Below is a small trained network, with its code and all its weights. Each question gives an input and a target symbol and asks what happens when units are switched off, that is, made to give their printed mean instead of their output.

import numpy as np


def w(rows, s, z=0):
    codes = np.array(rows[::2]) - 128.0
    scale = np.full(codes.shape[1], s)
    scale[-1] = z or s
    return codes * scale


def norm(h):
    return h / np.sqrt((h * h).mean(-1, keepdims=True) + 1e-5)


def softmax(a):
    e = np.exp(a - a.max(-1, keepdims=True))
    return e / e.sum(-1, keepdims=True)


def log_softmax(a):
    a = a - a.max(-1, keepdims=True)
    return a - np.log(np.exp(a).sum(-1, keepdims=True))


def net(x, mask):
    ids = ['αγδζηλμξπσφ'.index(c) for c in x.split()]
    T = len(ids)
    res = E[ids] + P[:T]
    u = 0
    for l in range(2):
        r = norm(res)
        for j in range(3):
            rows = slice(2 * j, 2 * j + 2)
            q, k, v = (r @ M[l][rows].T for M in (Q, K, V))
            z = softmax(np.where(np.tri(T) > 0, q @ k.T / 2**0.5, -1e9)) @ v
            o = O[l][rows]
            res = res + np.where(mask[u + j], z, o[:, -1]) @ o[:, :-1]
        u += 3
    return log_softmax(norm(res)[-1] @ U[:, :-1].T + U[:, -1])


Q, K, V, O = {}, {}, {}, {}
E = w([
[170,153,104,167],'α',
[104,112,75,139],'γ',
[165,139,108,64],'δ',
[95,216,151,109],'ζ',
[125,250,93,171],'η',
[88,114,14,122],'λ',
[164,138,155,125],'μ',
[102,28,62,105],'ξ',
[194,116,146,151],'π',
[93,110,96,90],'σ',
[203,115,96,35],'φ',
],0.018)
P = w([
[95,100,134,161],'0',
[162,65,96,117],'1',
[134,62,86,168],'2',
[190,109,51,116],'3',
[158,181,3,113],'4',
[192,71,111,146],'5',
[149,220,29,149],'6',
],0.006)
Q[0] = w([
[171,149,228,51],'0.h1',
[58,107,199,138],'0.h1',
[137,157,92,110],'0.h2',
[180,129,77,193],'0.h2',
[128,137,132,103],'0.h3',
[201,209,2,146],'0.h3',
],0.0083)
K[0] = w([
[121,98,118,98],'0.h1',
[81,63,136,81],'0.h1',
[121,91,181,198],'0.h2',
[147,158,119,100],'0.h2',
[154,53,8,119],'0.h3',
[130,201,65,128],'0.h3',
],0.011)
V[0] = w([
[93,140,83,200],'0.h1',
[92,229,199,242],'0.h1',
[218,214,125,63],'0.h2',
[225,158,207,126],'0.h2',
[205,116,209,21],'0.h3',
[254,88,41,190],'0.h3',
],0.0091)
O[0] = w([
[86,116,220,71,129],'0.h1',
[150,150,204,63,5],'0.h1',
[80,237,142,108,181],'0.h2',
[36,50,156,45,74],'0.h2',
[3,151,41,217,99],'0.h3',
[44,94,71,47,253],'0.h3',
],0.0066,0.0056)
Q[1] = w([
[119,151,206,204],'1.h1',
[140,131,47,49],'1.h1',
[211,120,58,57],'1.h2',
[21,160,147,255],'1.h2',
[101,177,94,25],'1.h3',
[184,84,132,79],'1.h3',
],0.008)
K[1] = w([
[92,46,113,95],'1.h1',
[208,183,143,233],'1.h1',
[118,32,131,156],'1.h2',
[98,109,255,194],'1.h2',
[189,205,132,89],'1.h3',
[141,88,129,18],'1.h3',
],0.0083)
V[1] = w([
[173,6,58,173],'1.h1',
[178,201,27,91],'1.h1',
[137,184,163,127],'1.h2',
[113,91,172,167],'1.h2',
[88,108,127,114],'1.h3',
[32,89,213,116],'1.h3',
],0.012)
O[1] = w([
[157,42,7,51,200],'1.h1',
[205,213,177,198,254],'1.h1',
[71,147,68,114,65],'1.h2',
[102,48,137,123,67],'1.h2',
[2,138,8,188,126],'1.h3',
[48,47,94,86,15],'1.h3',
],0.0062,0.0088)
U = w([
[76,106,59,41,233],'α',
[73,129,144,10,136],'γ',
[136,141,167,40,8],'δ',
[165,72,103,202,124],'ζ',
[189,99,102,168,57],'η',
[161,194,243,143,227],'λ',
[106,198,2,208,184],'μ',
[201,107,116,123,102],'ξ',
[74,108,95,85,139],'π',
[100,155,43,155,1],'σ',
[228,104,97,80,157],'φ',
],0.0083,0.0027)

Each question gives the input, a string of symbols that net reads in full, and the target symbol t.
The units are the heads (2 rows each of Q, K, V and O). Each row of codes is followed by its name. A weight is (code - 128) times the scale printed after its matrix; where a second scale follows, it is the last column's (O and U).
mask holds one flag per head, layer by layer. A switched-off head (its flag False) gives its mean, the last column of its rows in O, instead of its output. The means were averaged over made-up inputs and are rounded, as every weight is.
A unit's drop is (log p(t) with every unit on - log p(t) with that unit switched off) / (log p(t) with every unit on - log p(t) with every unit switched off).
The circuit of an input: a set's keep is (log p(t) with only the set's units on - log p(t) with every unit switched off) / (log p(t) with every unit on - log p(t) with every unit switched off). Starting from all 6 units, units are removed one at a time, each time the one whose removal leaves the highest keep (on an exact tie, the one counted first), for as long as the keep stays at least 0.8.
units of the circuit, in order: the units of the circuit, biggest drop first
which heads matter: for each layer, one digit per head in row order, 1 if its drop is at least 0.15 and else 0, layers parted by /
drop when u is switched off: that unit's drop, to one decimal
input π σ π α γ, target α: units of the circuit, in order	(0.h2, 0.h3, 1.h3)
input δ δ μ, target μ: units of the circuit, in order	(0.h3)
input δ δ π, target μ: which heads matter	011 / 000
input ζ η δ π π, target λ: units of the circuit, in order	(1.h1, 0.h1)
input ζ σ ζ ξ μ, target λ: which heads matter	100 / 100
input μ π π δ, target α: which heads matter	010 / 000
input δ γ μ, target μ: which heads matter	011 / 000
input γ δ σ η ζ η λ, target λ: units of the circuit, in order	(1.h1, 0.h1)
input π λ μ, target α: which heads matter	010 / 001
input δ λ ζ λ π, target λ: which heads matter	010 / 100
input π γ δ η, target λ: units of the circuit, in order	(1.h1, 0.h3, 0.h1)
input μ π ξ α, target α: which heads matter	011 / 000
input λ γ π γ, target φ: which heads matter	011 / 000
input λ π λ γ η ζ φ, target λ: units of the circuit, in order	(1.h1, 0.h3)
input ζ ξ λ, target λ: which heads matter	100 / 100
input ζ γ η φ, target λ: which heads matter	000 / 100
input ζ δ γ ζ ζ δ, target λ: units of the circuit, in order	(1.h1)
input η φ γ, target λ: drop when 0.h1 is switched off	0.1
input ξ δ δ δ δ φ π, target μ: drop when 1.h1 is switched off	-0.1
input π δ δ δ, target μ: drop when 1.h2 is switched off	0.0
input δ π δ, target μ: drop when 0.h3 is switched off	0.5
